Below are the code and all the weights of a small trained network. Each question names an input and a class and asks about switching units off, where a switched-off unit gives its printed mean instead of its output.

import numpy as np


def w(rows, s, z=0):
    codes = np.array(rows[::2]) - 128.0
    scale = np.full(codes.shape[1], s)
    scale[-1] = z or s
    return codes * scale


def norm(h):
    return h / np.sqrt((h * h).mean(-1, keepdims=True) + 1e-5)


def f(y):
    return np.maximum(y, 0)


def log_softmax(a):
    a = a - a.max(-1, keepdims=True)
    return a - np.log(np.exp(a).sum(-1, keepdims=True))


def net(x, mask):
    res = np.array(x, float).reshape(1, 2) / 4 @ E
    u = 0
    for l in range(3):
        y = f(norm(res) @ A[l][:, :-1].T + A[l][:, -1])
        res = res + np.where(mask[u : u + 4], y, B[l][:, -1]) @ B[l][:, :-1]
        u += 4
    return log_softmax(norm(res)[-1] @ U[:, :-1].T + U[:, -1])


A, B = {}, {}
E = w([
[40,213,152],'x0',
[233,89,254],'x1',
],0.0061)
A[0] = w([
[6,61,117,252],'L0N0',
[127,64,170,196],'L0N1',
[255,215,49,196],'L0N2',
[202,156,194,152],'L0N3',
],0.007,0.0031)
B[0] = w([
[231,100,138,254],'L0N0',
[144,68,3,207],'L0N1',
[38,246,98,206],'L0N2',
[133,208,75,226],'L0N3',
],0.0062,0.0041)
A[1] = w([
[2,68,92,245],'L1N0',
[31,151,154,37],'L1N1',
[102,13,101,249],'L1N2',
[112,122,115,108],'L1N3',
],0.013,0.0017)
B[1] = w([
[252,114,171,253],'L1N0',
[60,97,174,204],'L1N1',
[66,127,223,224],'L1N2',
[115,156,180,157],'L1N3',
],0.012,0.0037)
A[2] = w([
[181,162,173,7],'L2N0',
[118,131,255,76],'L2N1',
[95,29,212,152],'L2N2',
[107,160,212,1],'L2N3',
],0.0079,0.0026)
B[2] = w([
[215,197,123,196],'L2N0',
[86,87,57,254],'L2N1',
[1,142,186,225],'L2N2',
[186,81,154,179],'L2N3',
],0.009,0.0047)
U = w([
[247,182,197,157],'0',
[5,104,226,176],'1',
[163,214,30,137],'2',
[56,112,32,2],'3',
],0.012,0.0089)

Each question gives the input, the list of numbers given to net, and the class t.
The units are the neurons (one row each of A and B). Each row of codes is followed by its name. A weight is (code - 128) times the scale printed after its matrix; where a second scale follows, it is the last column's (A, B and U).
mask holds one flag per neuron, layer by layer. A switched-off neuron (its flag False) gives its mean, the last column of its row in B, instead of its output. The means were averaged over made-up inputs and are rounded, as every weight is.
A unit's drop is (log p(t) with every unit on - log p(t) with that unit switched off) / (log p(t) with every unit on - log p(t) with every unit switched off).
The circuit of an input: a set's keep is (log p(t) with only the set's units on - log p(t) with every unit switched off) / (log p(t) with every unit on - log p(t) with every unit switched off). Starting from all 12 units, units are removed one at a time, each time the one whose removal leaves the highest keep (on an exact tie, the one counted first), for as long as the keep stays at least 0.8.
circuit, biggest first: the units of the circuit, biggest drop first
unit that matters most: the unit with the biggest drop
k most important neurons: the k neurons with the biggest drops, biggest first
top k neurons in layer l: the k neurons of layer l with the biggest drops, biggest first
drop of u: that unit's drop, to one decimal
input [-4,-6], class 0: circuit, biggest first	[L1N0]
input [-6,-4], class 1: 2 most important neurons	[L0N3; L1N2]
input [3,-1], class 2: top 2 neurons in layer 2	[L2N3; L2N2]
input [-7,3], class 1: top 2 neurons in layer 1	[L1N2; L1N0]
input [-1,-1], class 2: top 2 neurons in layer 1	[L1N0; L1N2]
input [0,-1], class 2: 3 most important neurons	[L0N1; L1N2; L1N1]
input [-7,-7], class 0: top 2 neurons in layer 1	[L1N0; L1N1]
input [0,-3], class 2: 3 most important neurons	[L0N1; L0N0; L1N0]
input [-2,3], class 2: circuit, biggest first	[L0N3; L1N0; L1N2; L0N0]
input [-1,-4], class 0: 2 most important neurons	[L0N3; L2N1]
input [2,3], class 2: circuit, biggest first	[L1N0; L0N3; L1N2]
input [-2,-8], class 0: 2 most important neurons	[L1N0; L0N3]
input [-8,-8], class 0: 2 most important neurons	[L1N0; L0N2]
input [-6,3], class 1: 2 most important neurons	[L1N2; L0N1]
input [-1,-5], class 0: unit that matters most	L0N3
input [-8,5], class 1: 4 most important neurons	[L1N2; L1N0; L0N0; L2N2]
input [-5,-6], class 0: 3 most important neurons	[L1N0; L0N2; L1N1]
input [-7,6], class 1: 3 most important neurons	[L1N2; L1N0; L0N1]
input [2,0], class 2: 2 most important neurons	[L1N2; L1N1]
input [-6,-2], class 1: 2 most important neurons	[L0N3; L1N2]
input [0,0], class 2: top 3 neurons in layer 1	[L1N1; L1N2; L1N0]
input [-1,0], class 2: unit that matters most	L0N2
input [5,-7], class 0: 2 most important neurons	[L1N0; L1N2]
input [-3,1], class 2: top 2 neurons in layer 1	[L1N0; L1N1]
input [-8,-6], class 1: 3 most important neurons	[L0N3; L1N2; L2N2]
input [1,1], class 2: drop of L1N1	0.0
input [-7,-2], class 1: drop of L1N2	1.7
